Here is a tiny trained network, its code and every weight. The questions are about switching its units off for an input and a class, where a switched-off unit gives its printed mean instead of its output.

import numpy as np


def w(rows, s, z=0):
    codes = np.array(rows[::2]) - 128.0
    scale = np.full(codes.shape[1], s)
    scale[-1] = z or s
    return codes * scale


def f(y):
    return y / 2 * (1 + np.tanh(0.7978845608 * (y + 0.044715 * y**3)))


def log_softmax(a):
    a = a - a.max(-1, keepdims=True)
    return a - np.log(np.exp(a).sum(-1, keepdims=True))


def net(x, mask):
    res = np.array(x, float).reshape(1, 5) / 4 @ E
    y = f(res @ A[0][:, :-1].T + A[0][:, -1])
    res = res + np.where(mask, y, B[0][:, -1]) @ B[0][:, :-1]
    return log_softmax(res[-1] @ U[:, :-1].T + U[:, -1])


A, B = {}, {}
E = w([
[234,51,92,61],'x0',
[220,249,99,160],'x1',
[127,127,128,127],'x2',
[127,193,197,48],'x3',
[131,126,128,129],'x4',
],0.012)
A[0] = w([
[171,208,126,154,4],'neuron 1',
[149,190,173,8,114],'neuron 2',
[75,175,89,179,222],'neuron 3',
[98,170,199,122,130],'neuron 4',
[84,173,133,224,47],'neuron 5',
[124,130,161,131,106],'neuron 6',
[92,170,240,103,137],'neuron 7',
[197,71,176,94,47],'neuron 8',
[118,118,178,128,116],'neuron 9',
[83,172,134,213,144],'neuron 10',
[161,207,131,146,185],'neuron 11',
[207,160,104,150,105],'neuron 12',
[175,242,117,155,73],'neuron 13',
[192,130,86,148,114],'neuron 14',
[141,143,88,119,121],'neuron 15',
[80,141,189,117,132],'neuron 16',
[141,79,113,142,84],'neuron 17',
],0.015,0.013)
B[0] = w([
[76,115,196,237,177],'neuron 1',
[61,17,104,145,227],'neuron 2',
[74,118,183,147,253],'neuron 3',
[163,185,139,168,200],'neuron 4',
[193,76,1,37,197],'neuron 5',
[177,123,143,144,131],'neuron 6',
[184,186,186,131,225],'neuron 7',
[52,54,164,174,167],'neuron 8',
[161,136,141,107,143],'neuron 9',
[72,45,121,134,232],'neuron 10',
[196,81,68,63,246],'neuron 11',
[186,231,194,89,189],'neuron 12',
[77,37,106,137,238],'neuron 13',
[150,190,101,117,173],'neuron 14',
[157,161,160,98,141],'neuron 15',
[182,179,214,158,189],'neuron 16',
[160,162,30,87,148],'neuron 17',
],0.0096,0.016)
U = w([
[39,57,159,187,146],'0',
[120,62,54,92,253],'1',
[162,248,153,133,7],'2',
],0.016,0.0018)

Each question gives the input, the list of numbers given to net, and the class t.
The units are the neurons (one row each of A and B). Each row of codes is followed by its name. A weight is (code - 128) times the scale printed after its matrix; where a second scale follows, it is the last column's (A, B and U).
mask holds one flag per neuron, in row order. A switched-off neuron (its flag False) gives its mean, the last column of its row in B, instead of its output. The means were averaged over made-up inputs and are rounded, as every weight is.
A unit's drop is (log p(t) with every unit on - log p(t) with that unit switched off) / (log p(t) with every unit on - log p(t) with every unit switched off).
The circuit of an input: a set's keep is (log p(t) with only the set's units on - log p(t) with every unit switched off) / (log p(t) with every unit on - log p(t) with every unit switched off). Starting from the 12 units with the biggest drops (on a tie, the unit counted first), units are removed one at a time, each time the one whose removal leaves the highest keep (on an exact tie, the one counted first), for as long as the keep stays at least 0.8.
circuit, biggest first: the units of the circuit, biggest drop first
most important unit: the unit with the biggest drop
top k neurons: the k neurons with the biggest drops, biggest first
drop of u: that unit's drop, to one decimal
input [8,-7,1,4,-1], class 0: circuit, biggest first : neuron 8
input [0,8,4,1,0], class 0: top 3 neurons : neuron 1; neuron 13; neuron 5
input [0,7,1,8,1], class 0: top 2 neurons : neuron 2; neuron 1
input [2,-6,3,-3,0], class 1: top 3 neurons : neuron 3; neuron 17; neuron 1
input [-5,-1,4,1,8], class 2: circuit, biggest first : neuron 2; neuron 13
input [1,6,-1,8,-3], class 1: top 4 neurons : neuron 11; neuron 2; neuron 3; neuron 8
input [8,-8,3,2,1], class 0: top 3 neurons : neuron 8; neuron 11; neuron 5
input [3,-7,5,-4,8], class 1: top 3 neurons : neuron 17; neuron 3; neuron 1
input [6,-2,-7,3,-2], class 0: top 2 neurons : neuron 11; neuron 8
input [5,0,8,6,-3], class 0: top 4 neurons : neuron 5; neuron 8; neuron 11; neuron 2
input [3,6,-5,0,-6], class 2: top 4 neurons : neuron 12; neuron 10; neuron 5; neuron 14
input [2,-4,-1,-2,-5], class 1: top 2 neurons : neuron 3; neuron 1
input [0,-4,-8,8,4], class 2: top 3 neurons : neuron 7; neuron 13; neuron 10
input [-2,6,7,7,3], class 0: most important unit : neuron 2
input [6,-1,7,4,-2], class 0: top 3 neurons : neuron 11; neuron 8; neuron 5
input [0,-3,-7,7,-3], class 2: top 3 neurons : neuron 7; neuron 13; neuron 10
input [5,-7,-5,5,-5], class 0: drop of neuron 8 : 0.1
input [-7,2,7,-7,-6], class 1: drop of neuron 5 : 2.0
input [8,-3,6,6,-5], class 0: drop of neuron 8 : 0.2
input [3,-6,2,-7,5], class 1: most important unit : neuron 17
